In the rows, 128 means zero.
Each row is followed by its group and then its class within the group.
[122 126 103 119 144 127 135 107 129 100 128 131 166 145 119 129 141  91
 122 124 114 132 119 144 131 132 109 126 107 153 160 135 128 114 121 101
 126 132 143 124 111 156 101 139 111 155 104 104 160 123 252 119 133 125
 127 128 115 126 185 155 121  63 148 132 131 136 145 143  94 123 143 122
 129 128 125  99 160 128  79  99 130 147 155  91 162 138 110 127 116 110
  90 179 120 147 142 126 133 133 131 132 144  96 104 125 115 102 106  66
 104 134 125 129 106 132 118 165 125 106 106 145 154 108 102 126 147 127
 108 160 116 132 132  94 130 120 145 105 157 142 102 119  99 104 135 137
 100 119 138 117 148 106 125 138 134 144 187 138 132 141 131 131  62 132
 141 119  93 129 166 135 129 113 139 154 140 130 149 143 149 154 149 130
 133 136 141 105]
U Y
[129 122  87 129 107 121 141 115 108 127  75 146 164 158 130 125 141  87
 100 132 117 106 140 124 138 131 106 126  92 154 171 146 119 107 121  85
 103 110 127  89 127 125 120 158 113 146  61 114 159 111 175 116 134 164
 125 107 137 150 198 181 129 105 177 150  91 143 124 131 112 122 125 133
 124 150 110  71 149 133  98 114 113 152 131  90 186 158  90 145 112 124
  70 199 128 114 152 128 123 161 109 150 166  83  96 114  83 111 123  47
 103 135 128 130  96 109  95 182 115 109 122 145 146  75  97 116  99 137
 117 143  86 123  92  92 118 125 160  87 149 145 105 140  91 113 168 143
  71 114 121  84 133  65 127  97 141 105 168 138 139 134 131 120  75 136
 153 127  77 145 164 133 129 120 129 171 125 132 119 106 145 143 155 140
 132 141 139  70]
U B
[124 124 107 103 152 147 130 127 139 139 116 128 140 148  89 116 132 138
  96 117 111 116 125 163 118 128  72 113 143 116 142 132 126 137  99 160
 130 131 126 129 121 134 106 155 125 128 136 139 177 101 136 130 116 121
 124 131 148 141 141  81 128  97 123 131 137 117 128 161 117 144 139 107
 155 131 156 133 170 127  90  97 119 155 143 135 125 143 116 105 112 139
 111 143 109 125 140  96 150 125 131 136 128  94 151 119 123  69 127 110
 108  94 107 130 108 155 128 132 143  93 119 127 116 114 118 117 126 127
 115 172 149 111 126 133 151 104 145  96 104 116 128 131  96 139 123 121
  95 121 139 119 138 110 144 132 136 205 142 121 117 150 141 130 130 162
 115  86  87 103 146 110 118  83 143 113 160 122 139 179 139  58 147 143
 154 139 148 144]
R W
[150 129 117 164  78 132 139 114 136 127  85 140 126 115 155 138 136 118
 116 145 114 183 138 113 144 137 147 121 103 126 113 119 128 123 186 128
 107  70 133 110 126 128 125 136 137 139 111 110 107 153 187 119 120 142
 136 113 164 151 144 164 131 133 149 137 115 136 113 111 145 118 129 141
 137 154  79 104 106 139 139 174 137 104 107 132 137 136 128 149 132 123
 143 150 148 100 131 109 151 154 134 128 130 139 104 124 116 155 114 107
 129 146 153 107 127  84 120 145 120 124 140 132 147  95 128 115 111 123
 120 119 119 125  82 131 127 118 139 138 124 122 127 145 112 136 135 114
 130 131 115  99 147 102 128  82  98 102 105 117 159 106 114 121 116  77
 156 136 157 168 116 127 121 147 114 149 117 116  91  92 112 143 142 124
 121 128 128 103]
C A
[132 112 122 106 148 135 130 117 111 113  96 135 185 136 107 124 131  90
 102 119 106 124 129 167 135 143 113 126 118 151 177 139 125 121 133 121
 135 127 137 114 115 137  95 158 109 146  89  99 184 104 168 116 126 136
 132 135 123 144 185 155 131 105 155 124 115 119 119 162 108 121 154 106
 129 158 132  96 182 130  76  84 111 119 139 110 164 142 113 132 108 106
  87 197 118 130 134 132 146 162 121 145 159  79  94 158 105  95 111  68
  93 128 118 123 114 110 117 165 124 105 113 138 141  94  88 123 135 145
 101 149 120 118 121 106 123 113 145 103 149 148  91 124 104 114 154 145
 102 121 142 114 152 100 123 117 112 147 175 129 158 141 122 138  65 149
 148 109  59 133 160 122 121 101 131 154 124 140 114 163 145 137 161 146
 130 145 141 105]
U Y
[117 110 156 106 162 157 111 115 153 138 144 111 152 151  93 120 125 146
  91 117 116 120 131 164 124 151  96 120 146 135 127 106 151 142  99 159
 127 154 127 128 112 118 109 150 140 114 130 112 166 107 159 149 118 115
 113 168 137 134 140  74 129  99 104 137 114 115 134 168 118 137 144 109
 154 128 166 141 150 115 100 105 117 154 145 134 104 147 127 108 124 114
 140 147 115 130 139 115 156 107 136 124 116 109 145 137 134  86 111 130
 101  97 127 114 123 150 122 126 147 107 124 115 140 124 113 133 149 124
 109 161 148 118 148 131 130 111 141 118 109 132 132 125 110 141 102 123
 100 128  84 162 163 145 145 150 128 175 161 113 129 140 149 139 122 142
 118 100  88 110 117 114 129  69 137 109 126 123 126 190 122  76 134 142
 157 137 159 150]
R W
[128 126 145 150  92 145 149 109 111 137 124 124 117 115 137 151 131 157
 102 133 102 180 135 115 139 135 139 133  86 134  82 117 130 142 190 151
 106 103 115 145 135 117 131 121 158 142 115 133  96 160 136 120 116 162
 107 128 156 157 115 137 123 137 140 132 142 135 113 109 135 123 116 135
 125 140 105 123 117 135 137 158 122  93 136 138 101 137 135 148 121 118
 167 137 135 116 111 126 139 147 140 128 142 153 121 124  81 137 122 154
 122 127  90 111 142 106 142 114 128 132 153 126 128 133 129 125 130 129
 125 105 144 119 107 141 132  99 124 145 119 111 119 129 132 139 121 107
 171 140 151 148 137 122 132 104  89 126  90 126 162 116 104 139 135  97
 137 131 176 141 116 119 118 129 123 143 125 118  85 107 114 146 140 118
 132 126 118 116]
C A
[130 121 117 133 114 154 138 113  92 135  66 153 146 128 113 107 131 120
  84 131 109 114 119 127 126 115 105 114 133 146 170 150 116 134 124 111
 114 138 147 125 140 115 122 153 117 145  89 131 157 105 164  98 119 131
 131 116 162 141 158 164 123 100 173 118 122 131 115 157 115 182 131 118
 120 173 128  94 178 142  95  79 129 125 137 120 145 147 110 145 124 117
 112 203 132 119 111 141 148 175 128 137 155 107 104 105  90  80 123  86
 111 119  98 131 117 113 114 158 141 112 119 133 127  82  92 106 103 109
 105 137 123 118 110 102 134 128 145 122 150 127  97 125 116 109 133 114
 104 125 139  90 140  67 122 110 102 116 139 125 119 137 107 137  97 170
 135 115  85 119 160 121 117 124 114 161 106 124  81 138 156 131 152 136
 135 153 137 105]
U B
[132 125 132 129 137 136 140  96 115 126 119 142 170 142 100 129 134 117
  95 117 107 150 123 139 132 142 100 104 113 155 153 122 126 125 141 133
 115 135 142 127 112 135 100 139 133 138  95 118 160 126 170 127 126 133
 105 125 133 138 172 135 130 110 140 130 119 132 129 166 106 107 143 114
 139 141 123  97 183 134  65 101 125 132 140 119 135 164 118 126 123 100
 115 174 114 130 126 114 137 143 139 140 136  91 120 132 124 108  95  86
  68 123 119 114 120 130 124 153 122 103 121 134 131 137 101 123 141 135
 106 144 132 126 131 117 119  85 133 117 143 135 110 128  98 129 120 124
 118 136 145 146 181 126 148  32 111 149 169 111 137 139 124 141 127 127
 148  99  83 133 151 123 127  95 140 169 144 112 140 165 133 120 137 139
 128 139 140 126]
U Y
[143 123 113 138 117 130 152 107 101 122  84 148 160 137 122 127 142  95
 104 104 123 121 116 138 129 127 109 107 115 151 170 153 121 116 119 103
 123 112 119  99 121 135 119 142 104 134  93 114 157 112 186 109 129 146
 145  78 140 137 168 159 122 112 160 137 110 142 120 158 112 125 135 123
 126 151 115  96 157 136  87 107 114 153 138  78 168 146  97 139 113 121
  88 203 130 130 139 132 139 173 115 145 154  86 104 124 101 101 125  64
 113 126 116 130  91 137 135 167 125 122 117 130 133  91 106 123 116 125
 108 139 114 122 114  97 124 128 138  96 142 144 106 137  91 112 140 135
  85 113 132  89 140  91 130  95 128 125 175 130 137 144 124 143  93 147
 140 125  85 130 154 121 111 117 124 143 122 132 138 130 142 145 159 149
 130 152 135 104]
U Y
[129 129 129 195  66 142 170 101  88 142 101 127 148 115 152 160 141 169
  96 148 123 238 135 102 143 134 143 117  80 122  95 105 131 124 235 155
  98  65 102 164 126 144 119 122 168 141 118 116  87 179 145 112 135 158
 110 141 170 154 143 137 136 150 163 140 134 108 105  99 141 103 121 135
 126 145  65  85 109 129 135 196 131 109 118 130 101 132 137 125 131 125
 175 116 130 121 113  86 134 144 139 137 128 156 100 151 146 153  90 145
 123 125 132 101 136  90 140 145 122 141 157 143 129 137 145 117 129 130
 136 122 117 119  86 145 127  56 113 144 129 122 132 145 120 137 123 103
 162 137 128 143 127 118 133  79  98 127 114 127 155 122 100 125 138  66
 140 127 175 159 114 119 148 139 138 146 139 116 103  67 103 135 123 122
 130 110 120 125]
C T
[122 145 111 139 114 134 183 109  92 131  47 159 156 121 125 109 132 106
  86 127 110 122 127 135 124 110 103 101 115 164 172 157 111 120 125  91
 122 129 158 134 137 133 119 166 124 156  87 114 173  80 166  67 135 134
 139 108 145 150 188 180 136 104 180 134 124 147  59 144  99 132 131 125
 122 180 119  85 187 146  78  70 123 113 134 107 171 149 106 140 108 121
  78 205 137 147 110 162 132 175 119 168 157  92  91 107  76  70 135  37
 115 133 102 143 105 122 121 160 129 110 112 136 136 104  90 114 105 153
 108 141 134 127 124 101 122 116 146 107 152 133  77 125 111  94 151 123
 141 123 144  77 127  37 140 102 128 122 138 145 119 131 108 127  88 170
 147 119  69 119 170 113 117 121 129 168  92 137  93 126 190 138 146 125
 136 148 132  97]
U B
